Below is a small trained network, with its code and all its weights. Each question gives an input and a class and asks what happens when units are switched off, that is, made to give their printed mean instead of their output.

import numpy as np


def w(rows, s, z=0):
    codes = np.array(rows[::2]) - 128.0
    scale = np.full(codes.shape[1], s)
    scale[-1] = z or s
    return codes * scale


def norm(h):
    return h / np.sqrt((h * h).mean(-1, keepdims=True) + 1e-5)


def f(y):
    return y / 2 * (1 + np.tanh(0.7978845608 * (y + 0.044715 * y**3)))


def log_softmax(a):
    a = a - a.max(-1, keepdims=True)
    return a - np.log(np.exp(a).sum(-1, keepdims=True))


def net(x, mask):
    res = np.array(x, float).reshape(1, 8) / 4 @ E
    u = 0
    for l in range(3):
        y = f(norm(res) @ A[l][:, :-1].T + A[l][:, -1])
        res = res + np.where(mask[u : u + 7], y, B[l][:, -1]) @ B[l][:, :-1]
        u += 7
    return log_softmax(norm(res)[-1] @ U[:, :-1].T + U[:, -1])


A, B = {}, {}
E = w([
[11,28,98,3,67,129,195],'x0',
[154,57,149,212,132,71,64],'x1',
[125,116,68,174,136,88,163],'x2',
[29,173,60,43,240,87,41],'x3',
[147,80,200,84,230,22,148],'x4',
[46,125,166,131,206,96,168],'x5',
[115,195,192,115,127,173,222],'x6',
[126,70,125,213,206,181,174],'x7',
],0.0046)
A[0] = w([
[196,118,112,244,89,202,79,51],'L0N0',
[106,153,121,91,35,204,137,136],'L0N1',
[47,25,125,70,186,129,84,26],'L0N2',
[30,159,2,224,112,212,192,2],'L0N3',
[165,143,193,146,164,101,124,113],'L0N4',
[122,68,60,106,109,83,64,109],'L0N5',
[103,173,103,82,105,163,81,39],'L0N6',
],0.0061,0.0051)
B[0] = w([
[144,82,111,197,97,192,74,244],'L0N0',
[203,129,73,136,254,112,168,251],'L0N1',
[8,71,202,104,131,145,116,168],'L0N2',
[65,154,2,157,65,102,176,201],'L0N3',
[74,148,64,179,154,135,196,154],'L0N4',
[102,195,233,159,139,116,179,176],'L0N5',
[152,194,115,81,130,128,117,127],'L0N6',
],0.0062,0.0029)
A[1] = w([
[111,190,99,6,102,205,117,9],'L1N0',
[133,72,114,97,195,100,61,28],'L1N1',
[180,94,127,143,233,53,86,83],'L1N2',
[195,2,137,54,40,133,227,2],'L1N3',
[120,14,154,176,95,116,161,54],'L1N4',
[222,168,77,149,119,133,157,132],'L1N5',
[119,205,119,128,62,10,14,51],'L1N6',
],0.0061,0.0049)
B[1] = w([
[212,138,109,78,235,231,56,165],'L1N0',
[101,117,138,160,165,119,167,104],'L1N1',
[104,201,52,150,119,54,92,151],'L1N2',
[214,15,138,66,1,68,251,175],'L1N3',
[171,129,122,67,134,149,114,158],'L1N4',
[53,73,189,89,116,106,103,252],'L1N5',
[194,164,171,54,5,56,97,177],'L1N6',
],0.0073,0.0027)
A[2] = w([
[114,158,125,92,38,218,127,106],'L2N0',
[177,91,150,255,60,198,43,10],'L2N1',
[137,180,94,56,139,243,87,12],'L2N2',
[16,87,185,73,156,122,109,3],'L2N3',
[147,151,94,172,224,54,105,11],'L2N4',
[151,216,239,175,156,152,238,23],'L2N5',
[81,142,110,171,120,187,186,109],'L2N6',
],0.0085,0.0041)
B[2] = w([
[118,145,102,144,196,81,163,173],'L2N0',
[239,2,77,177,191,189,49,255],'L2N1',
[155,151,111,60,188,203,182,173],'L2N2',
[110,29,138,139,169,114,53,172],'L2N3',
[155,155,175,178,148,137,207,148],'L2N4',
[76,147,168,143,44,227,41,162],'L2N5',
[114,143,92,143,68,68,86,181],'L2N6',
],0.0099,0.0054)
U = w([
[189,198,182,81,86,38,41,124],'0',
[133,216,177,220,228,58,182,107],'1',
[73,187,206,165,60,228,72,52],'2',
[148,197,99,12,219,213,159,130],'3',
[243,53,95,222,159,178,85,199],'4',
[26,36,168,101,210,83,82,160],'5',
[180,70,172,73,45,114,250,220],'6',
[45,172,22,158,86,128,192,1],'7',
],0.016,0.0007)

Each question gives the input, the list of numbers given to net, and the class t.
The units are the neurons (one row each of A and B). Each row of codes is followed by its name. A weight is (code - 128) times the scale printed after its matrix; where a second scale follows, it is the last column's (A, B and U).
mask holds one flag per neuron, layer by layer. A switched-off neuron (its flag False) gives its mean, the last column of its row in B, instead of its output. The means were averaged over made-up inputs and are rounded, as every weight is.
A unit's drop is (log p(t) with every unit on - log p(t) with that unit switched off) / (log p(t) with every unit on - log p(t) with every unit switched off).
The circuit of an input: a set's keep is (log p(t) with only the set's units on - log p(t) with every unit switched off) / (log p(t) with every unit on - log p(t) with every unit switched off). Starting from the 12 units with the biggest drops (on a tie, the unit counted first), units are removed one at a time, each time the one whose removal leaves the highest keep (on an exact tie, the one counted first), for as long as the keep stays at least 0.8.
circuit, biggest first: the units of the circuit, biggest drop first
unit that matters most: the unit with the biggest drop
top k neurons: the k neurons with the biggest drops, biggest first
top k neurons in layer l: the k neurons of layer l with the biggest drops, biggest first
drop of u: that unit's drop, to one decimal
input [4,6,5,-4,-5,5,7,8], class 7: circuit, biggest first -> [L0N3 L2N1]
input [0,1,3,4,-8,-6,1,3], class 7: circuit, biggest first -> [L0N3]
input [5,-6,6,-4,-7,-7,1,-7], class 3: circuit, biggest first -> [L1N0 L2N2]
input [-7,4,-7,-2,2,8,-4,1], class 1: top 3 neurons -> [L1N2 L2N4 L0N4]
input [2,2,-8,4,7,-8,6,-6], class 3: top 2 neurons -> [L1N0 L2N2]
input [2,-2,-1,-3,1,-8,6,8], class 6: circuit, biggest first -> [L1N3 L2N1]
input [1,8,-7,7,3,-8,8,6], class 5: top 4 neurons -> [L0N2 L0N1 L2N3 L2N1]
input [6,3,8,-2,-8,-1,-4,-5], class 7: circuit, biggest first -> [L2N1 L0N3]
input [-1,-8,0,-6,0,-8,-4,-7], class 6: top 3 neurons -> [L1N3 L2N1 L1N5]
input [2,-5,1,1,-4,-7,6,7], class 7: top 2 neurons -> [L0N3 L2N6]
input [8,-2,8,2,-3,-3,-7,4], class 7: top 3 neurons -> [L0N3 L1N5 L2N1]
input [-6,6,0,2,3,-2,5,-2], class 1: top 2 neurons -> [L1N2 L0N4]
input [1,1,3,-1,-2,-4,3,-8], class 0: top 2 neurons in layer 0 -> [L0N4 L0N2]
input [-4,0,-3,-4,1,2,7,-6], class 2: circuit, biggest first -> [L2N5]
input [7,-5,-4,-5,-5,-3,-8,7], class 6: top 2 neurons -> [L1N3 L2N1]
input [-3,-5,-8,4,5,-2,-2,7], class 1: top 2 neurons in layer 1 -> [L1N2 L1N5]
input [-1,1,-7,-3,7,-2,2,-2], class 2: top 2 neurons -> [L2N5 L0N4]
input [-7,-8,7,6,1,-3,1,4], class 1: top 2 neurons in layer 2 -> [L2N4 L2N1]
input [-5,-4,0,0,-5,1,7,-2], class 2: top 2 neurons in layer 2 -> [L2N5 L2N6]
input [-6,2,0,0,-4,-1,-3,-8], class 0: unit that matters most -> L1N6
input [-4,-4,8,5,3,-1,1,-2], class 1: drop of L2N4 -> 0.4
input [-1,0,2,-7,5,6,2,6], class 2: drop of L0N1 -> 0.0
input [4,7,6,7,-6,-6,7,0], class 7: drop of L0N3 -> 1.4
input [6,-4,-5,-1,1,0,1,4], class 6: top 2 neurons in layer 1 -> [L1N3 L1N5]
